Below is a small trained network, with its code and all its weights. Each question gives an input and a class and asks what happens when units are switched off, that is, made to give their printed mean instead of their output.

import numpy as np


def w(rows, s, z=0):
    codes = np.array(rows[::2]) - 128.0
    scale = np.full(codes.shape[1], s)
    scale[-1] = z or s
    return codes * scale


def f(y):
    return y / 2 * (1 + np.tanh(0.7978845608 * (y + 0.044715 * y**3)))


def log_softmax(a):
    a = a - a.max(-1, keepdims=True)
    return a - np.log(np.exp(a).sum(-1, keepdims=True))


def net(x, mask):
    res = np.array(x, float).reshape(1, 6) / 4 @ E
    y = f(res @ A[0][:, :-1].T + A[0][:, -1])
    res = res + np.where(mask, y, B[0][:, -1]) @ B[0][:, :-1]
    return log_softmax(res[-1] @ U[:, :-1].T + U[:, -1])


A, B = {}, {}
E = w([
[155,132,65,113,34,215,135,131],'x0',
[153,131,183,210,172,146,90,159],'x1',
[221,178,120,130,101,84,78,81],'x2',
[147,214,96,114,147,166,206,107],'x3',
[115,141,103,99,152,178,81,255],'x4',
[121,117,51,149,105,91,149,154],'x5',
],0.0086)
A[0] = w([
[181,121,158,177,115,125,76,70,149],'N1',
[180,146,115,168,105,116,62,135,203],'N2',
[139,147,198,180,134,129,82,129,254],'N3',
[101,137,73,186,163,124,109,195,192],'N4',
[106,116,90,120,150,143,112,205,205],'N5',
[142,123,88,57,62,184,127,133,176],'N6',
[139,159,31,76,89,156,153,114,233],'N7',
[198,133,108,104,111,56,119,91,230],'N8',
[175,150,53,55,87,136,165,125,207],'N9',
[79,137,141,151,150,91,224,30,216],'N10',
[154,202,146,173,167,109,167,98,207],'N11',
[167,100,163,151,80,93,63,97,163],'N12',
[156,100,182,147,142,121,50,142,243],'N13',
[117,108,78,92,83,201,130,160,153],'N14',
[140,131,102,74,51,174,151,126,181],'N15',
[182,184,58,77,120,102,167,114,155],'N16',
[72,128,174,112,189,162,81,184,174],'N17',
[181,185,129,168,112,222,141,118,223],'N18',
[89,111,5,97,91,166,150,166,211],'N19',
[150,130,127,132,114,254,151,141,246],'N20',
[176,113,163,174,82,107,59,104,145],'N21',
[148,129,145,123,115,130,37,137,237],'N22',
[91,107,118,139,151,21,147,130,254],'N23',
[56,132,173,115,171,79,121,217,220],'N24',
[94,123,188,120,170,148,76,171,172],'N25',
],0.0091,0.0039)
B[0] = w([
[154,122,118,194,109,98,162,31,194],'N1',
[113,180,66,187,164,66,84,117,199],'N2',
[179,140,194,180,184,96,173,108,219],'N3',
[137,82,67,124,183,81,129,199,196],'N4',
[126,92,80,142,144,126,30,224,199],'N5',
[27,198,156,165,106,190,46,121,220],'N6',
[64,213,61,94,67,160,84,93,254],'N7',
[187,175,116,120,74,96,72,30,234],'N8',
[97,230,53,69,85,185,23,94,248],'N9',
[119,67,187,20,12,133,240,89,254],'N10',
[162,118,99,92,167,103,215,98,212],'N11',
[138,126,180,206,47,87,95,73,195],'N12',
[209,131,220,199,161,78,109,128,222],'N13',
[46,117,124,220,117,188,97,209,200],'N14',
[59,205,161,144,90,194,101,116,218],'N15',
[150,194,34,42,123,157,84,73,226],'N16',
[201,117,172,77,200,176,85,231,217],'N17',
[111,232,75,175,191,183,200,112,216],'N18',
[32,59,52,183,43,142,62,189,239],'N19',
[78,142,138,179,189,191,172,179,214],'N20',
[138,127,145,232,103,76,115,64,192],'N21',
[135,166,148,197,162,97,2,136,200],'N22',
[162,56,140,81,61,56,137,131,231],'N23',
[172,87,137,75,145,113,98,203,238],'N24',
[209,129,201,94,190,147,77,196,204],'N25',
],0.0065,0.0083)
U = w([
[168,128,155,222,114,67,90,49,85],'0',
[1,163,107,163,97,211,79,131,99],'1',
[134,130,147,164,168,210,242,98,197],'2',
[136,197,52,128,209,119,139,100,114],'3',
[98,38,28,149,125,89,91,175,129],'4',
[142,176,79,38,76,143,92,47,32],'5',
[190,118,188,100,207,142,82,182,156],'6',
[101,47,177,43,69,81,207,93,254],'7',
],0.0089,0.0014)

Each question gives the input, the list of numbers given to net, and the class t.
The units are the neurons (one row each of A and B). Each row of codes is followed by its name. A weight is (code - 128) times the scale printed after its matrix; where a second scale follows, it is the last column's (A, B and U).
mask holds one flag per neuron, in row order. A switched-off neuron (its flag False) gives its mean, the last column of its row in B, instead of its output. The means were averaged over made-up inputs and are rounded, as every weight is.
A unit's drop is (log p(t) with every unit on - log p(t) with that unit switched off) / (log p(t) with every unit on - log p(t) with every unit switched off).
The circuit of an input: a set's keep is (log p(t) with only the set's units on - log p(t) with every unit switched off) / (log p(t) with every unit on - log p(t) with every unit switched off). Starting from the 12 units with the biggest drops (on a tie, the unit counted first), units are removed one at a time, each time the one whose removal leaves the highest keep (on an exact tie, the one counted first), for as long as the keep stays at least 0.8.
circuit, biggest first: the units of the circuit, biggest drop first
k most important neurons: the k neurons with the biggest drops, biggest first
drop of u: that unit's drop, to one decimal
input [-8,5,0,8,-4,-8], class 7: circuit, biggest first	(N10)
input [3,7,-8,3,2,2], class 6: circuit, biggest first	(N17, N7)
input [7,6,6,4,-1,0], class 3: 2 most important neurons	(N18, N19)
input [6,-8,2,-1,-6,5], class 1: 3 most important neurons	(N19, N6, N15)
input [0,4,-4,5,8,4], class 4: circuit, biggest first	(N4, N5)
input [-6,-2,8,7,-6,2], class 5: 2 most important neurons	(N16, N8)
input [0,1,-8,-7,5,2], class 6: 2 most important neurons	(N17, N25)
input [-1,-3,7,3,7,-2], class 1: 3 most important neurons	(N10, N23, N6)
input [8,-1,6,0,-4,8], class 1: 2 most important neurons	(N19, N6)
input [3,8,-5,4,6,7], class 4: 2 most important neurons	(N4, N5)
input [4,3,-1,-6,3,3], class 4: drop of N5	0.1
input [3,7,-2,1,-3,-4], class 2: drop of N12	0.0
input [-5,5,-2,6,-8,-2], class 7: drop of N10	0.1
input [6,1,3,3,-2,-6], class 1: most important neuron	(N20)
